Below is a small trained network, with its code and all its weights. Each question gives an input and a target symbol and asks what happens when units are switched off, that is, made to give their printed mean instead of their output.

import numpy as np


def w(rows, s, z=0):
    codes = np.array(rows[::2]) - 128.0
    scale = np.full(codes.shape[1], s)
    scale[-1] = z or s
    return codes * scale


def f(y):
    return y / 2 * (1 + np.tanh(0.7978845608 * (y + 0.044715 * y**3)))


def softmax(a):
    e = np.exp(a - a.max(-1, keepdims=True))
    return e / e.sum(-1, keepdims=True)


def log_softmax(a):
    a = a - a.max(-1, keepdims=True)
    return a - np.log(np.exp(a).sum(-1, keepdims=True))


def net(x, mask):
    ids = ['ΔΨΩβημστ'.index(c) for c in x.split()]
    T = len(ids)
    res = E[ids] + P[:T]
    q, k, v = (res @ M[0].T for M in (Q, K, V))
    z = softmax(np.where(np.tri(T) > 0, q @ k.T / 3**0.5, -1e9)) @ v
    res = res + np.where(mask[0], z, O[0][:, -1]) @ O[0][:, :-1]
    y = f(res @ A[0][:, :-1].T + A[0][:, -1])
    res = res + np.where(mask[1:25], y, B[0][:, -1]) @ B[0][:, :-1]
    return log_softmax(res[-1] @ U[:, :-1].T + U[:, -1])


Q, K, V, O, A, B = {}, {}, {}, {}, {}, {}
E = w([
[65,100,151,125],'Δ',
[155,108,118,141],'Ψ',
[129,180,106,126],'Ω',
[101,115,140,115],'β',
[91,99,140,144],'η',
[150,118,111,120],'μ',
[105,124,2,166],'σ',
[124,100,116,152],'τ',
],0.024)
P = w([
[150,129,127,105],'0',
[156,56,156,118],'1',
[132,115,111,71],'2',
[133,145,152,129],'3',
[172,7,154,108],'4',
[155,76,97,33],'5',
[128,142,153,133],'6',
],0.021)
Q[0] = w([
[156,240,195,216],'h1',
[64,252,131,161],'h1',
[127,57,192,149],'h1',
],0.019)
K[0] = w([
[136,255,132,207],'h1',
[49,201,162,107],'h1',
[99,85,77,205],'h1',
],0.021)
V[0] = w([
[79,143,174,164],'h1',
[53,82,21,137],'h1',
[170,130,121,249],'h1',
],0.021)
O[0] = w([
[76,51,97,54,2],'h1',
[27,100,169,242,175],'h1',
[252,89,52,191,105],'h1',
],0.013,0.0095)
A[0] = w([
[116,146,122,77,152],'n1',
[129,95,143,131,89],'n2',
[171,71,186,129,62],'n3',
[129,10,157,136,145],'n4',
[139,175,131,161,44],'n5',
[117,251,124,68,132],'n6',
[107,206,157,155,156],'n7',
[161,120,121,131,195],'n8',
[179,148,113,77,109],'n9',
[79,144,144,80,97],'n10',
[153,173,146,95,205],'n11',
[121,49,149,111,141],'n12',
[125,165,61,94,99],'n13',
[77,215,127,85,82],'n14',
[155,3,122,103,21],'n15',
[144,49,180,86,8],'n16',
[172,136,175,70,62],'n17',
[98,86,143,134,52],'n18',
[135,181,111,87,189],'n19',
[102,147,91,117,143],'n20',
[138,186,128,90,177],'n21',
[125,149,109,122,163],'n22',
[150,127,137,84,97],'n23',
[110,131,141,104,145],'n24',
],0.016,0.011)
B[0] = w([
[206,135,130,80,169],'n1',
[105,119,145,165,141],'n2',
[140,152,180,98,175],'n3',
[159,113,79,116,242],'n4',
[151,81,171,116,171],'n5',
[72,128,48,102,238],'n6',
[149,181,102,60,246],'n7',
[106,132,77,178,219],'n8',
[173,199,176,89,207],'n9',
[105,59,91,147,201],'n10',
[72,104,162,130,243],'n11',
[190,96,148,61,184],'n12',
[154,116,195,74,144],'n13',
[222,139,224,196,201],'n14',
[25,137,149,82,158],'n15',
[172,191,146,253,153],'n16',
[157,108,71,151,176],'n17',
[81,180,148,137,181],'n18',
[90,106,142,173,205],'n19',
[136,157,89,101,137],'n20',
[102,103,155,154,212],'n21',
[127,121,113,160,147],'n22',
[171,141,132,111,143],'n23',
[95,114,117,87,166],'n24',
],0.028,0.013)
U = w([
[216,68,120,113,37],'Δ',
[142,109,207,185,213],'Ψ',
[119,100,218,30,2],'Ω',
[96,2,180,122,87],'β',
[162,78,44,26,59],'η',
[59,108,103,108,242],'μ',
[198,169,74,56,117],'σ',
[184,92,11,164,118],'τ',
],0.0048,0.0047)

Each question gives the input, a string of symbols that net reads in full, and the target symbol t.
The units are the heads (3 rows each of Q, K, V and O) and the neurons (one row each of A and B). Each row of codes is followed by its name. A weight is (code - 128) times the scale printed after its matrix; where a second scale follows, it is the last column's (O, A, B and U).
mask holds one flag per unit, heads first, then neurons. A switched-off unit (its flag False) gives its mean, the last column of its rows in O or B, instead of its output. The means were averaged over made-up inputs and are rounded, as every weight is.
A unit's drop is (log p(t) with every unit on - log p(t) with that unit switched off) / (log p(t) with every unit on - log p(t) with every unit switched off).
The circuit of an input: a set's keep is (log p(t) with only the set's units on - log p(t) with every unit switched off) / (log p(t) with every unit on - log p(t) with every unit switched off). Starting from the 12 units with the biggest drops (on a tie, the unit counted first), units are removed one at a time, each time the one whose removal leaves the highest keep (on an exact tie, the one counted first), for as long as the keep stays at least 0.8.
units of the circuit, in order: the units of the circuit, biggest drop first
unit that matters most: the unit with the biggest drop
top k neurons: the k neurons with the biggest drops, biggest first
drop when u is switched off: that unit's drop, to one decimal
input η Ω β, target Ω: top 4 neurons -> [n14, n7, n1, n24]
input β η μ, target η: units of the circuit, in order -> [h1, n14, n12]
input η τ β μ τ μ Ω, target Ω: unit that matters most -> n13
input σ Ω β Δ η β Ψ, target σ: units of the circuit, in order -> [n7, h1]
input τ Ψ μ, target Ψ: top 2 neurons -> [n7, n9]
input Ψ Ψ Δ Ψ Ψ Δ, target Ψ: units of the circuit, in order -> [n6, n7]
input μ μ τ, target μ: units of the circuit, in order -> [n14, n12]
input τ β β β, target β: units of the circuit, in order -> [h1, n10, n9]
input σ Ψ Δ τ μ μ η, target σ: top 3 neurons -> [n7, n4, n11]
input μ μ Ψ Δ, target Δ: top 2 neurons -> [n14, n12]
input μ τ μ, target τ: top 2 neurons -> [n11, n7]
input β τ Ψ, target τ: units of the circuit, in order -> [h1, n8]
input Ψ Δ μ, target Δ: top 2 neurons -> [n14, n1]
input μ μ Ψ μ σ μ β, target σ: units of the circuit, in order -> [n7]
input τ η τ, target η: units of the circuit, in order -> [h1, n12, n14]
input σ Ω μ β τ, target η: top 4 neurons -> [n4, n15, n14, n12]
input μ β β τ, target τ: top 3 neurons -> [n11, n7, n9]
input Δ Ω Ψ μ μ Ω, target μ: top 3 neurons -> [n6, n19, n11]
input Ψ Ψ Δ μ η, target Ω: top 2 neurons -> [n15, n12]
input μ Ω τ μ Ψ σ, target Ψ: top neuron -> [n7]
input μ η Ψ β Ψ β, target Ψ: top 2 neurons -> [n6, n7]
input Δ Ψ Ψ Ψ Ω τ, target Ω: top 4 neurons -> [n7, n14, n4, n8]
input μ Ω μ β τ μ σ, target σ: top 3 neurons -> [n7, n14, n6]
input Ψ Ω μ, target Ω: drop when h1 is switched off -> 1.9
input Ω β μ, target β: drop when n19 is switched off -> 0.2
input η μ μ μ μ Ψ Ψ, target Ψ: drop when n11 is switched off -> 0.1
input Δ β η σ μ τ η, target σ: drop when n18 is switched off -> 0.7
